Below are the code and all the weights of a small trained network. Each question names an input and a class and asks about switching units off, where a switched-off unit gives its printed mean instead of its output.

import numpy as np


def w(rows, s, z=0):
    codes = np.array(rows[::2]) - 128.0
    scale = np.full(codes.shape[1], s)
    scale[-1] = z or s
    return codes * scale


def norm(h):
    return h / np.sqrt((h * h).mean(-1, keepdims=True) + 1e-5)


def f(y):
    return np.maximum(y, 0)


def log_softmax(a):
    a = a - a.max(-1, keepdims=True)
    return a - np.log(np.exp(a).sum(-1, keepdims=True))


def net(x, mask):
    res = np.array(x, float).reshape(1, 5) / 4 @ E
    u = 0
    for l in range(2):
        y = f(norm(res) @ A[l][:, :-1].T + A[l][:, -1])
        res = res + np.where(mask[u : u + 9], y, B[l][:, -1]) @ B[l][:, :-1]
        u += 9
    return log_softmax(norm(res)[-1] @ U[:, :-1].T + U[:, -1])


A, B = {}, {}
E = w([
[134,86,154,188,126,97,27,211,71,231,171],'x0',
[173,19,158,121,114,78,178,154,68,12,201],'x1',
[55,47,110,104,98,242,196,94,150,184,218],'x2',
[166,85,142,2,203,98,66,27,199,131,153],'x3',
[204,79,83,154,137,112,163,153,190,160,98],'x4',
],0.0066)
A[0] = w([
[127,100,62,130,190,125,162,132,182,89,85,79],'L0N0',
[163,146,132,117,148,85,97,164,110,54,55,17],'L0N1',
[166,152,62,121,178,158,151,126,109,70,74,14],'L0N2',
[83,161,101,166,83,166,185,169,25,121,59,77],'L0N3',
[159,60,111,163,235,104,65,110,109,198,164,178],'L0N4',
[2,204,239,82,109,126,91,91,63,78,159,6],'L0N5',
[51,178,106,115,162,144,186,104,157,83,157,10],'L0N6',
[153,193,56,73,147,173,154,138,113,170,84,121],'L0N7',
[93,78,46,135,148,58,133,112,109,96,167,5],'L0N8',
],0.007,0.0028)
B[0] = w([
[131,139,122,136,45,34,93,148,85,168,156,192],'L0N0',
[154,99,226,137,141,185,108,152,199,135,190,199],'L0N1',
[128,177,94,105,131,115,103,157,118,173,152,174],'L0N2',
[88,133,63,176,254,73,181,98,135,125,129,254],'L0N3',
[62,166,98,168,95,78,143,103,48,128,125,254],'L0N4',
[203,52,121,122,43,80,177,116,148,164,50,227],'L0N5',
[148,169,102,94,95,127,94,131,103,168,168,195],'L0N6',
[162,65,138,107,135,139,126,133,149,74,95,220],'L0N7',
[153,95,203,188,133,146,203,125,68,73,187,155],'L0N8',
],0.0088,0.0051)
A[1] = w([
[162,115,95,137,95,73,159,166,118,197,109,119],'L1N0',
[121,88,91,131,109,110,164,94,130,144,120,225],'L1N1',
[121,144,86,115,144,104,130,96,136,104,113,99],'L1N2',
[164,212,102,67,112,147,187,112,172,66,142,95],'L1N3',
[93,156,90,123,147,196,61,134,165,188,6,233],'L1N4',
[169,92,154,156,127,121,165,140,108,118,167,162],'L1N5',
[126,121,154,71,150,86,102,51,134,143,146,79],'L1N6',
[153,188,201,170,137,107,112,113,142,92,48,52],'L1N7',
[67,89,103,102,96,215,179,127,132,167,154,6],'L1N8',
],0.012,0.0021)
B[1] = w([
[117,122,99,93,53,128,127,31,168,127,108,248],'L1N0',
[193,178,162,121,150,122,85,173,179,119,74,237],'L1N1',
[70,94,144,194,134,111,151,114,135,90,155,177],'L1N2',
[87,107,113,137,58,107,80,123,28,197,174,208],'L1N3',
[137,96,191,78,91,145,201,174,63,9,177,254],'L1N4',
[108,166,142,53,133,181,151,128,138,107,109,212],'L1N5',
[82,154,92,254,178,154,198,176,139,127,60,221],'L1N6',
[159,112,95,96,198,192,64,115,189,227,154,197],'L1N7',
[174,135,142,134,209,111,20,126,169,159,128,212],'L1N8',
],0.0095,0.0089)
U = w([
[179,125,157,89,254,161,11,161,145,178,150,113],'0',
[122,85,214,51,136,153,205,187,39,3,128,126],'1',
[27,134,92,218,234,79,224,120,116,123,41,107],'2',
[171,91,132,83,59,88,137,81,166,130,27,255],'3',
[26,150,84,114,56,26,73,108,5,194,207,15],'4',
],0.0086,0.0022)

Each question gives the input, the list of numbers given to net, and the class t.
The units are the neurons (one row each of A and B). Each row of codes is followed by its name. A weight is (code - 128) times the scale printed after its matrix; where a second scale follows, it is the last column's (A, B and U).
mask holds one flag per neuron, layer by layer. A switched-off neuron (its flag False) gives its mean, the last column of its row in B, instead of its output. The means were averaged over made-up inputs and are rounded, as every weight is.
A unit's drop is (log p(t) with every unit on - log p(t) with that unit switched off) / (log p(t) with every unit on - log p(t) with every unit switched off).
The circuit of an input: a set's keep is (log p(t) with only the set's units on - log p(t) with every unit switched off) / (log p(t) with every unit on - log p(t) with every unit switched off). Starting from the 12 units with the biggest drops (on a tie, the unit counted first), units are removed one at a time, each time the one whose removal leaves the highest keep (on an exact tie, the one counted first), for as long as the keep stays at least 0.8.
circuit, biggest first: the units of the circuit, biggest drop first
k most important neurons: the k neurons with the biggest drops, biggest first
k most important neurons of layer l: the k neurons of layer l with the biggest drops, biggest first
input [-8,5,-2,2,-1], class 4: circuit, biggest first -> L1N3
input [4,4,-2,-4,8], class 3: 3 most important neurons of layer 1 -> L1N4; L1N0; L1N6
input [4,-5,-4,5,8], class 3: 4 most important neurons of layer 1 -> L1N0; L1N3; L1N4; L1N7
input [4,4,0,-7,-8], class 3: circuit, biggest first -> L0N5; L1N0
input [6,7,-4,7,5], class 1: 2 most important neurons -> L0N8; L0N3
input [8,4,-5,-2,3], class 4: 2 most important neurons -> L0N4; L1N4
input [-3,5,5,-8,3], class 2: 2 most important neurons -> L0N3; L1N4
input [-1,-4,0,-3,-1], class 1: 2 most important neurons of layer 1 -> L1N4; L1N6
input [1,6,-8,4,-8], class 0: 3 most important neurons -> L1N7; L1N4; L0N1
input [-8,-3,-7,3,7], class 4: 3 most important neurons of layer 0 -> L0N0; L0N2; L0N5
input [6,-7,-2,4,-6], class 1: 3 most important neurons -> L1N4; L0N0; L1N3
input [3,-6,4,7,7], class 2: 3 most important neurons -> L1N6; L0N4; L0N5
input [-7,6,4,2,-5], class 4: 2 most important neurons of layer 1 -> L1N3; L1N4
input [-7,1,0,0,-1], class 4: most important neuron -> L1N3
input [-1,-5,3,-3,-6], class 3: 2 most important neurons -> L0N5; L1N0
input [0,-4,-6,-1,5], class 0: 3 most important neurons -> L1N7; L0N1; L0N5
input [3,3,0,-8,-1], class 2: 2 most important neurons -> L0N3; L1N4
input [-7,-4,6,-4,-3], class 4: 3 most important neurons -> L1N3; L0N6; L1N7
input [-8,-6,-6,-7,4], class 4: 3 most important neurons -> L1N3; L1N6; L0N2
input [4,2,8,-7,6], class 0: 3 most important neurons -> L1N8; L1N6; L0N5
input [-5,-3,5,1,-2], class 0: most important neuron of layer 1 -> L1N8
input [6,-5,6,0,8], class 3: 4 most important neurons -> L1N0; L0N4; L1N7; L0N1
input [-7,4,8,6,7], class 0: 3 most important neurons of layer 1 -> L1N8; L1N0; L1N4
input [-4,1,2,-4,-2], class 2: 2 most important neurons of layer 0 -> L0N3; L0N0
input [-8,-3,4,-6,-8], class 3: 3 most important neurons of layer 0 -> L0N5; L0N6; L0N7
input [6,-3,7,-5,4], class 0: 2 most important neurons of layer 0 -> L0N5; L0N0
input [-2,-7,-2,-3,-2], class 1: circuit, biggest first -> L1N4
